Below is a small trained network, with its code and all its weights. Each question gives an input and a target symbol and asks what happens when units are switched off, that is, made to give their printed mean instead of their output.

import numpy as np


def w(rows, s, z=0):
    codes = np.array(rows[::2]) - 128.0
    scale = np.full(codes.shape[1], s)
    scale[-1] = z or s
    return codes * scale


def f(y):
    return y / 2 * (1 + np.tanh(0.7978845608 * (y + 0.044715 * y**3)))


def softmax(a):
    e = np.exp(a - a.max(-1, keepdims=True))
    return e / e.sum(-1, keepdims=True)


def log_softmax(a):
    a = a - a.max(-1, keepdims=True)
    return a - np.log(np.exp(a).sum(-1, keepdims=True))


def net(x, mask):
    ids = ['ΓΔΘαβεζηλμ'.index(c) for c in x.split()]
    T = len(ids)
    res = E[ids] + P[:T]
    r = res
    for j in range(2):
        rows = slice(4 * j, 4 * j + 4)
        q, k, v = (r @ M[0][rows].T for M in (Q, K, V))
        z = softmax(np.where(np.tri(T) > 0, q @ k.T / 4**0.5, -1e9)) @ v
        o = O[0][rows]
        res = res + np.where(mask[j], z, o[:, -1]) @ o[:, :-1]
    y = f(res @ A[0][:, :-1].T + A[0][:, -1])
    res = res + np.where(mask[2:6], y, B[0][:, -1]) @ B[0][:, :-1]
    return log_softmax(res[-1] @ U[:, :-1].T + U[:, -1])


Q, K, V, O, A, B = {}, {}, {}, {}, {}, {}
E = w([
[166,65,75,238,36,120],'Γ',
[179,168,109,149,117,209],'Δ',
[51,192,221,80,74,225],'Θ',
[98,36,62,25,179,156],'α',
[161,52,140,139,88,239],'β',
[164,135,162,166,2,194],'ε',
[83,75,19,186,199,58],'ζ',
[108,44,237,29,180,94],'η',
[208,200,121,80,49,19],'λ',
[201,102,88,76,154,119],'μ',
],0.0082)
P = w([
[169,95,87,118,170,184],'0',
[101,241,182,139,164,106],'1',
[168,41,78,67,164,226],'2',
[161,200,229,140,185,66],'3',
[220,51,109,96,124,188],'4',
[93,112,254,176,145,28],'5',
[207,71,51,94,125,162],'6',
[116,215,218,149,193,80],'7',
[196,106,95,112,167,170],'8',
[108,211,207,122,150,78],'9',
],0.0059)
Q[0] = w([
[230,72,123,4,166,108],'h1',
[12,103,208,132,245,53],'h1',
[120,182,153,199,46,185],'h1',
[111,247,255,123,206,125],'h1',
[208,64,54,142,182,153],'h2',
[75,38,188,23,161,210],'h2',
[216,164,212,28,60,77],'h2',
[67,208,227,148,53,114],'h2',
],0.0052)
K[0] = w([
[126,188,246,114,151,50],'h1',
[239,128,23,124,29,200],'h1',
[75,69,55,125,191,165],'h1',
[254,215,69,77,196,161],'h1',
[211,164,120,186,78,34],'h2',
[156,205,213,99,142,100],'h2',
[77,97,243,115,232,87],'h2',
[109,51,151,62,214,213],'h2',
],0.0061)
V[0] = w([
[36,45,49,157,213,21],'h1',
[47,11,73,211,127,189],'h1',
[191,202,109,195,3,191],'h1',
[130,79,191,65,169,209],'h1',
[166,152,87,103,85,128],'h2',
[186,99,169,95,194,111],'h2',
[200,153,28,226,67,103],'h2',
[187,186,136,89,18,38],'h2',
],0.0062)
O[0] = w([
[139,8,2,185,48,74,85],'h1',
[54,141,129,219,103,180,4],'h1',
[205,169,206,192,195,84,118],'h1',
[7,82,144,120,147,231,129],'h1',
[24,163,49,85,89,163,150],'h2',
[69,28,99,80,107,155,194],'h2',
[237,150,62,219,162,140,113],'h2',
[228,138,109,63,221,144,178],'h2',
],0.0059,0.0036)
A[0] = w([
[111,76,45,41,171,82,91],'n1',
[116,161,253,85,75,45,2],'n2',
[96,124,158,83,151,33,26],'n3',
[67,190,122,162,128,35,246],'n4',
],0.0062,0.0031)
B[0] = w([
[73,99,124,119,103,223,252],'n1',
[27,247,158,170,65,21,235],'n2',
[125,156,17,26,139,26,175],'n3',
[127,255,36,226,146,94,211],'n4',
],0.0057,0.0031)
U = w([
[84,139,64,231,252,77,206],'Γ',
[255,85,123,58,166,125,216],'Δ',
[54,85,169,57,176,67,135],'Θ',
[69,62,105,45,128,161,127],'α',
[167,251,62,179,33,22,2],'β',
[98,139,156,168,20,210,198],'ε',
[141,105,215,170,95,216,89],'ζ',
[59,216,204,126,121,200,47],'η',
[187,14,89,215,35,93,240],'λ',
[196,175,219,164,141,215,124],'μ',
],0.0054,0.0029)

Each question gives the input, a string of symbols that net reads in full, and the target symbol t.
The units are the heads (4 rows each of Q, K, V and O) and the neurons (one row each of A and B). Each row of codes is followed by its name. A weight is (code - 128) times the scale printed after its matrix; where a second scale follows, it is the last column's (O, A, B and U).
mask holds one flag per unit, heads first, then neurons. A switched-off unit (its flag False) gives its mean, the last column of its rows in O or B, instead of its output. The means were averaged over made-up inputs and are rounded, as every weight is.
A unit's drop is (log p(t) with every unit on - log p(t) with that unit switched off) / (log p(t) with every unit on - log p(t) with every unit switched off).
The circuit of an input: a set's keep is (log p(t) with only the set's units on - log p(t) with every unit switched off) / (log p(t) with every unit on - log p(t) with every unit switched off). Starting from all 6 units, units are removed one at a time, each time the one whose removal leaves the highest keep (on an exact tie, the one counted first), for as long as the keep stays at least 0.8.
circuit, biggest first: the units of the circuit, biggest drop first
most important unit: the unit with the biggest drop
top k neurons: the k neurons with the biggest drops, biggest first
which heads matter: for each layer, one digit per head in row order, 1 if its drop is at least 0.15 and else 0, layers parted by /
drop when u is switched off: that unit's drop, to one decimal
input ζ ζ λ ζ ζ, target λ: which heads matter -> 10
input λ λ ε, target Δ: which heads matter -> 11
input λ η λ, target α: circuit, biggest first -> (h1 h2 n1)
input ζ α Θ λ Δ η μ, target α: which heads matter -> 10
input ζ η ζ Δ ε λ, target β: circuit, biggest first -> (n2 n4 h2)
input λ λ ζ, target Δ: which heads matter -> 11
input ε ε Δ, target μ: top neuron -> (n3)
input λ λ Γ, target Δ: circuit, biggest first -> (h2 h1 n2)
input ζ μ η η λ, target α: circuit, biggest first -> (h1 h2)
input β μ Θ ζ ζ ζ λ ζ λ, target λ: circuit, biggest first -> (h1 n2)
input ε λ α, target Δ: drop when h2 is switched off -> 0.4
input λ μ ε ζ Θ ζ ε, target λ: drop when h1 is switched off -> 0.9
input ζ ζ α, target λ: drop when n3 is switched off -> 0.0
input α μ λ α η η Δ, target α: most important unit -> h1
input λ λ λ, target Δ: drop when h1 is switched off -> 0.3
